[128 = 0]

[143 156 123 187 140 127 129 119 129 156 123 139 114 101 151  62  53  94
 136 163 124 177 128  96 129 125 207 145 123 128 166 102 154 107 126  97
 179 199  95 140 108 108 131 146 121  78 110 131 127  97 142 136 111 128
 124 149 147 110 136 152 178 124 114] -> Lozud H
[141 165 113 149 152 140 143 120 134 136 157 128 115 117 129 119  98 102
 135 137 120 137 158 110 133 122 186 146 124 136 120 125 123 117 136 121
 128 151 128 153 130 136 114 132 120  89 124 128 108 119 148 135 126 144
 112 144 119 119 127 134 152 123 132] -> rak H
[157 121 100 158 138 132 124 112 120 131 145 131 110 114 164  87  92  82
 128 147 136 184 134 117 136 125 177 133 116 132 161 103 174 118 104 118
 143 146  83 135 123 104 126 143 125  85 127 122 127 116 121 132 124 150
  82 165 141 111 133 144 174 131 123] -> Lozud H
[151 122 126 144 129 125 124 116 136 150 139 129 116 132 155  87  98 105
 121 123 137 162 135 120 135 123 160 131 122 125 141 121 174 123 123 117
 138 145 126 123 124 116 137 126 132 100 126 130 130 107 121 135 123 145
 106 151 150 109 125 148 146 124 130] -> Lozud H
[156 125 122 166 142 123 125 122 134 132 137 126 108 134 130 137 102 109
 135 131 120 146 142 118 138 129 200 136 116 119 139 109 145 116 126 112
 137 151 138 134 119 126 121 144 118  93 112 128 115 116 142 136 111 131
  69 151 140 123 131 142 165 127 140] -> rak H
[144 136 119 190 152 122 125 124 124 133 135 125 116 124 141 149 126 139
 133 134 154 116 119 113 118 125 192 126 117 126 104 113 149 129 157  94
 126 146 141 144 124 132 118 137 123  89 121 132 117 109 135 127 112 135
  79 138 138 121 130 112 132 124 142] -> rak H
[140 114 133 144 145 126 130 123 121 150 138 130 139 132 165  52  83 107
 129 148 128 134 142 106 123 129 149 137 108 117 160 120 185 136 141 116
 169 152 112 119 118 107 126 130 129 121 133 129 122  92  93 137 121 126
 136 143 129 130 135 127 116 128 108] -> Lozud T
[158 100 121 175 152 129 127 126 121 155 128 125 110 143 156 124 112  85
 143 137 153 140 136 123 123 161 192 146 115 126 144 118 236 134 148 105
 152 167 148 128 110 118 131 140 122 100 127 131 115 113 125 136 107 145
  60 169 131 111 129 138 120 131 121] -> rak H
[166 132 112 168 129 118 130 119 132 142 124 136 109 135 156 116 104  86
 120 155 153 214 143 139 131 137 201 122 119 131 146 105 200 123 113 121
 164 160 138 142 107 112 129 141 126 115 121 135 109 121 132 144 117 156
  32 172 141 113 124 162 183 136 114] -> Lozud L
[156 156 111 151 125 115 120  88 135 148 148 126  99 109 168  99 108  96
 133 146 134 185 138 137 127  99 199 139 115 135 137 115 158 121 117 111
 137 139 148 146 127 112 122 136 111  96 116 128 101 127 142 143 109 143
  37 148 142 112 128 174 186 123 137] -> Lozud H
[142 148 149 161 143 132 128 126 147 139 145 143 125 121 151 114  99 106
 130 143 139 143 134 115 130 109 208 142 125 130 141 116 153 123 164  84
 151 161 126 144 124 132 130 139 115  75  66 125 104 108 127 136 111 143
  79 147 136 112 132 138 142 118 131] -> Dafu H
[151 154 131 152 125 124 133 123 144 152 137 127 107  98 171  76 104  89
 136 145 122 153 131 109 130  94 190 139 106 128 146 120 136 125 130 120
 150 152 126 145 131 107 123 129 112  94 128 125 119 126 113 133 113 131
  59 150 134 111 116 142 190 121 129] -> Lozud T
[175  46 135 159 152 120 127 113  96 150 145 110 102 144 150  76  79 103
 118 149 160 144 135 113 143 170 128 138 117 114 154 110 237 144 119 108
 158 160 131 117 107 100 135 151 137 140 131 137 149  93 106 135 131 148
 105 174 138 113 141 146 101 143 103] -> Lozud H
[151 166 121 154 153 125 120 114 133 147 143 140 114 123 154  95  81  79
 129 142 120 181 134 113 134 100 183 126 122 129 138 126 141 126 143 103
 142 160 128 126 126 133 131 134 115  74 119 130 114 119 141 132 121 125
  99 142 126 117 136 143 139 132 121] -> Dafu H
[156 184 130 158  96 122 125 136 141 146 143 128 110 122 202 127 118  84
 131 124 125 116 112 129 123  65 231 119 111 132 136 118 137 130 144 117
 153 104 149 154 132 116 123 126 125  85 126 131 108 135  90 119 111 116
   4 134 127 120 108 146 197 132 131] -> Lozud T
[178 137 118 166 134 102 121 128 128 143 156 123  81 117 173 115 133  92
 124 130 147 187 141 142 131  88 214 131 118 118 139 115 181 108 123 103
 147 142 165 140 126 100 123 140 103  81 116 130 124 141 142 138 123 148
   4 171 146  72 118 128 191 128 142] -> Lozud H
[153 125 125 159 140 145 116 107 136 156 142 124 117 120 166  71  85  76
 136 153 126 172 135 118 134 107 159 130 120 134 140 117 180 128 115  99
 154 150 122 138 120 118 128 141 117  87 130 142 110 108 130 133  98 156
  94 169 134 110 132 142 160 124 123] -> Lozud H
[144 128 124 145 139 126 115 125 129 146 145 107 109 126 168 101  91  90
 122 139 131 149 130 147 113 119 184 127 119 122 160 116 168 128 140 112
 157 160 130 138 113 104 145 142 128 102 127 127 120 107 120 130 115 136
  72 151 136 102 135 134 161 105 116] -> Lozud H
[140 145 115 152 156 129 128 123 126 142 148 123 122 133 158  95 117 105
 139 139 111 137 136 114 137 111 167 130 116 125 142 118 139 125 146 117
 130 149 114 135 138 122 129 132 129  90 129 123 119 115 133 126 125 128
 115 130 135 121  97 129 138 123 113] -> rak T

[132 120 128 125 110 119 128 121 131 148 129 131 130 123 128 129 118 129
 137 127 129 115 119 130 128 129 118 131 125 124 139 123 137 126 117 130
 121 115 129 129 127 125 112 135 130 122 136 134 137 144 129 128 137 119
 129 122 120 120 127 127 126 123 151] -> Q Y
[132 131 117 128 140 130 129 124 122 116 124 124 120 125 126 131 117 116
 128 132 130 123 118 138 129 131 135 118 123 122 118 130 124 133 110 129
 131 142 128 123 132 127 136 128 134 131 112 130 131 130 116 119 132 120
 135 130 123 127 129 129 128 130 126] -> X G
[120 135 118 126 128 128 123 132 133 120 134 130 122 132 117 127 132 121
 121 126 129 129 119 125 129 127 137 126 127 134 124 124 126 141 132 125
 136 135 128 132 129 124 136 124 125 128 123 123 125 125 124 125 128 124
 131 133 131 130 133 134 134 142 123] -> U Y
[137 120 116 129 127 124 134 117 125 128 125 135 114 108 126 128 117 117
 131 135 125 120 107 126 132 123 135 124 126 119 130 127 141 133 119 135
 129 131 136 116 136 121 115 141 130 116 132 136 126 133 122 116 130 119
 133 121 126 124 130 127 133 123 152] -> S G
[131 128 125 121 121 119 121 118 134 121 116 135 135 127 131 121 131 135
 135 125 134 124 136 138 131 130 125 134 145 131 127 118 128 128 125 123
 132 136 124 140 117 134 118 126 141 132 128 138 140 136 136 141 132 131
 124 124 133 130 129 119 127 127 135] -> U E
[125 137 128 120 136 124 128 122 134 113 125 122 127 131 122 132 127 126
 135 115 135 126 118 133 134 131 135 129 137 125 119 129 129 132 121 120
 136 137 118 130 129 127 131 129 132 119 119 128 137 136 123 127 125 122
 129 138 122 129 126 124 133 132 132] -> U Y
[137 117 116 130 132 124 135 113 126 124 124 131 117 110 130 126 121 117
 130 135 129 118 112 138 127 125 139 116 123 117 116 127 140 132 118 134
 127 127 134 117 126 124 121 137 134 128 133 136 127 129 124 123 130 123
 131 120 131 125 128 124 134 117 144] -> S G
[119 128 129 126 114 135 120 126 134 141 138 134 144 131 120 140 127 128
 130 116 127 110 117 134 121 131 123 116 114 132 112 121 131 138 123 125
 123 115 121 123 133 129 136 126 118 129 139 118 128 127 119 130 135 112
 127 129 127 124 125 126 138 120 136] -> S Y
[138 128 116 121 141 125 134 121 125 122 121 135 110 126 128 127 123 132
 135 136 129 125 115 124 131 122 132 129 127 116 136 128 134 127 123 126
 134 130 141 125 141 128 119 130 125 121 131 137 121 131 128 117 130 130
 135 128 123 131 126 133 128 120 145] -> Q G
[129 123 130 119 128 129 126 133 138 129 129 136 120 146 128 135 117 139
 125 125 132 126 138 131 129 130 116 133 139 146 123 118 129 123 139 124
 134 127 136 142 143 133 128 125 123 137 117 122 121 121 145 124 134 127
 125 120 139 143 120 128 128 131 145] -> U E
[135 122 113 130 130 129 132 117 126 125 124 131 122 127 131 120 124 121
 137 135 129 122 121 144 124 126 121 114 124 118 118 123 137 130 124 129
 129 124 133 121 121 126 125 133 130 125 137 130 125 127 126 126 124 126
 132 127 130 121 128 122 137 119 134] -> S G
[123 133 126 130 137 125 132 124 122 116 130 120 120 117 123 126 137 120
 125 130 130 132 115 128 127 128 140 129 123 117 122 136 127 139 120 129
 128 134 130 119 124 119 134 129 132 120 127 133 130 126 114 121 125 128
 133 135 122 124 131 133 129 128 126] -> X G
[126 128 127 127 115 128 122 132 125 148 127 132 132 130 127 121 129 134
 125 133 127 123 130 120 129 135 118 132 126 128 146 128 125 126 121 125
 122 127 127 134 120 131 124 121 117 131 132 131 131 129 127 128 134 129
 124 123 123 124 134 132 119 129 128] -> Q D
[136 120 119 125 122 128 129 116 132 132 120 135 128 122 129 133 117 129
 139 131 132 109 116 143 127 128 127 112 124 120 120 121 138 127 120 122
 125 122 132 124 127 132 118 137 133 126 136 132 128 133 128 129 133 115
 128 121 130 121 124 120 135 113 150] -> S G
